Below is a small trained network, with its code and all its weights. Each question gives an input and a class and asks what happens when units are switched off, that is, made to give their printed mean instead of their output.

import numpy as np


def w(rows, s, z=0):
    codes = np.array(rows[::2]) - 128.0
    scale = np.full(codes.shape[1], s)
    scale[-1] = z or s
    return codes * scale


def norm(h):
    return h / np.sqrt((h * h).mean(-1, keepdims=True) + 1e-5)


def f(y):
    return y / 2 * (1 + np.tanh(0.7978845608 * (y + 0.044715 * y**3)))


def log_softmax(a):
    a = a - a.max(-1, keepdims=True)
    return a - np.log(np.exp(a).sum(-1, keepdims=True))


def net(x, mask):
    res = np.array(x, float).reshape(1, 5) / 4 @ E
    u = 0
    for l in range(3):
        y = f(norm(res) @ A[l][:, :-1].T + A[l][:, -1])
        res = res + np.where(mask[u : u + 9], y, B[l][:, -1]) @ B[l][:, :-1]
        u += 9
    return log_softmax(norm(res)[-1] @ U[:, :-1].T + U[:, -1])


A, B = {}, {}
E = w([
[143,54,65,172,174,179,149,28,132],'x0',
[187,97,21,91,204,49,187,187,90],'x1',
[148,126,93,89,2,89,123,161,140],'x2',
[144,152,46,76,128,73,32,133,67],'x3',
[164,72,97,27,165,208,51,158,156],'x4',
],0.0041)
A[0] = w([
[107,210,85,186,57,74,143,176,99,113],'L0N1',
[186,73,118,149,154,158,90,17,152,67],'L0N2',
[180,65,94,194,137,47,140,85,122,118],'L0N3',
[15,136,134,151,130,201,183,111,154,46],'L0N4',
[108,171,107,60,1,132,118,109,149,11],'L0N5',
[104,214,107,145,175,97,55,180,29,80],'L0N6',
[122,196,145,130,135,87,91,146,35,2],'L0N7',
[107,95,171,66,213,167,105,97,52,97],'L0N8',
[167,120,149,47,124,104,105,171,100,134],'L0N9',
],0.0062,0.002)
B[0] = w([
[27,163,112,39,138,213,164,66,107,235],'L0N1',
[158,104,107,43,185,182,140,99,176,255],'L0N2',
[120,181,70,191,36,118,136,135,125,209],'L0N3',
[135,157,152,112,193,197,102,158,94,201],'L0N4',
[168,34,214,111,101,99,86,109,147,211],'L0N5',
[115,218,141,102,117,89,104,101,208,207],'L0N6',
[100,153,144,38,149,92,82,74,181,158],'L0N7',
[127,110,104,144,79,196,174,165,152,214],'L0N8',
[120,148,131,202,170,138,121,165,255,208],'L0N9',
],0.0057,0.0031)
A[1] = w([
[167,68,171,122,152,199,133,11,199,160],'L1N1',
[175,185,47,198,123,16,126,144,74,148],'L1N2',
[153,3,218,100,22,85,34,98,163,2],'L1N3',
[95,163,133,75,75,86,239,95,124,142],'L1N4',
[31,106,206,188,106,181,161,169,92,155],'L1N5',
[168,214,164,123,99,172,148,133,161,123],'L1N6',
[80,52,162,114,196,96,45,27,3,106],'L1N7',
[83,98,255,195,210,135,38,109,177,198],'L1N8',
[242,103,110,38,178,70,57,186,104,177],'L1N9',
],0.005,0.0024)
B[1] = w([
[167,100,75,89,136,80,114,103,149,253],'L1N1',
[87,124,82,156,109,115,190,136,171,159],'L1N2',
[143,54,141,188,1,127,96,145,131,180],'L1N3',
[91,99,139,124,127,200,124,120,124,172],'L1N4',
[131,115,162,91,173,41,135,111,59,180],'L1N5',
[139,119,151,144,187,129,143,126,57,159],'L1N6',
[68,112,139,98,141,175,134,201,195,130],'L1N7',
[195,149,108,137,109,97,151,135,118,217],'L1N8',
[97,154,214,183,117,133,123,121,124,191],'L1N9',
],0.0076,0.0046)
A[2] = w([
[110,219,171,107,94,94,154,96,92,121],'L2N1',
[145,131,107,194,192,126,75,254,175,2],'L2N2',
[147,133,123,202,177,103,57,135,102,123],'L2N3',
[175,147,184,97,87,140,89,118,125,232],'L2N4',
[123,123,194,89,142,183,200,117,32,137],'L2N5',
[179,128,153,199,188,114,147,149,103,179],'L2N6',
[93,130,66,165,69,123,187,165,109,69],'L2N7',
[60,101,132,140,149,123,161,90,89,194],'L2N8',
[183,81,173,150,66,163,95,124,122,174],'L2N9',
],0.0075,0.0016)
B[2] = w([
[150,56,142,62,121,91,120,88,173,247],'L2N1',
[110,196,241,185,135,254,141,167,150,217],'L2N2',
[195,70,160,108,154,114,166,117,117,133],'L2N3',
[86,141,46,185,167,97,172,190,99,250],'L2N4',
[140,93,180,100,133,127,110,111,24,251],'L2N5',
[176,230,143,197,157,50,39,132,143,198],'L2N6',
[84,204,97,184,111,207,185,101,39,197],'L2N7',
[82,35,107,110,83,201,135,209,106,205],'L2N8',
[129,101,55,207,112,51,106,183,126,254],'L2N9',
],0.0067,0.0028)
U = w([
[61,192,28,199,93,196,222,112,95,2],'0',
[69,42,184,70,85,154,172,100,47,174],'1',
[218,144,197,146,213,52,111,112,50,127],'2',
[146,51,97,199,5,45,63,207,152,244],'3',
[145,214,199,185,168,199,111,205,208,45],'4',
[57,195,131,44,113,52,95,75,212,65],'5',
[219,73,20,94,184,181,115,69,182,187],'6',
],0.012,0.00078)

Each question gives the input, the list of numbers given to net, and the class t.
The units are the neurons (one row each of A and B). Each row of codes is followed by its name. A weight is (code - 128) times the scale printed after its matrix; where a second scale follows, it is the last column's (A, B and U).
mask holds one flag per neuron, layer by layer. A switched-off neuron (its flag False) gives its mean, the last column of its row in B, instead of its output. The means were averaged over made-up inputs and are rounded, as every weight is.
A unit's drop is (log p(t) with every unit on - log p(t) with that unit switched off) / (log p(t) with every unit on - log p(t) with every unit switched off).
The circuit of an input: a set's keep is (log p(t) with only the set's units on - log p(t) with every unit switched off) / (log p(t) with every unit on - log p(t) with every unit switched off). Starting from the 12 units with the biggest drops (on a tie, the unit counted first), units are removed one at a time, each time the one whose removal leaves the highest keep (on an exact tie, the one counted first), for as long as the keep stays at least 0.8.
circuit, biggest first: the units of the circuit, biggest drop first
unit that matters most: the unit with the biggest drop
top k neurons: the k neurons with the biggest drops, biggest first
k most important neurons of layer l: the k neurons of layer l with the biggest drops, biggest first
drop of u: that unit's drop, to one decimal
input [0,-8,-7,1,4], class 6: circuit, biggest first	(L1N1)
input [-2,7,3,0,-7], class 0: top 3 neurons	(L0N3 L2N7 L1N2)
input [4,-2,-1,-5,-1], class 2: 2 most important neurons of layer 0	(L0N4 L0N1)
input [2,4,3,6,3], class 4: circuit, biggest first	(L0N9 L2N2 L1N9)
input [0,5,8,6,-2], class 0: top 4 neurons	(L2N7 L1N2 L0N2 L0N3)
input [1,-7,-4,6,-8], class 5: top 2 neurons	(L0N7 L0N6)
input [-5,7,-5,2,-1], class 5: top 2 neurons	(L0N6 L0N7)
input [3,-7,1,1,2], class 3: top 3 neurons	(L1N3 L0N1 L2N9)
input [0,7,6,6,-3], class 0: circuit, biggest first	(L2N7 L1N2)
input [-8,3,3,0,6], class 4: circuit, biggest first	(L0N9 L2N2)
input [-5,6,-8,-1,-3], class 5: 2 most important neurons of layer 1	(L1N3 L1N7)
input [-5,-6,1,-2,1], class 3: top 2 neurons	(L1N3 L0N5)
input [-3,8,-3,2,-2], class 0: top 2 neurons	(L1N2 L2N7)
input [0,0,2,4,7], class 3: circuit, biggest first	(L0N1)
input [2,4,-4,-5,-2], class 2: top 4 neurons	(L2N6 L0N4 L1N5 L0N1)
input [8,-4,5,-8,0], class 6: top 2 neurons	(L1N1 L0N2)
input [2,-8,6,-1,-8], class 1: top 2 neurons	(L0N1 L1N5)
input [6,7,2,4,7], class 4: 2 most important neurons of layer 0	(L0N1 L0N9)
input [-3,4,-5,5,-6], class 5: top 2 neurons	(L0N6 L0N7)
input [3,3,-3,-7,-3], class 2: unit that matters most	L2N6
input [7,-5,-6,0,-2], class 6: top 2 neurons	(L0N2 L1N1)
input [-2,-8,-6,2,8], class 6: top 2 neurons	(L0N5 L1N1)
input [-5,3,7,0,-7], class 1: drop of L0N1	0.5
input [0,8,0,2,1], class 0: drop of L1N2	0.6
input [-3,2,1,-4,-8], class 1: drop of L1N9	0.0
input [-5,-8,3,1,-8], class 1: drop of L0N1	1.4
input [-2,3,-2,-6,3], class 2: unit that matters most	L1N5
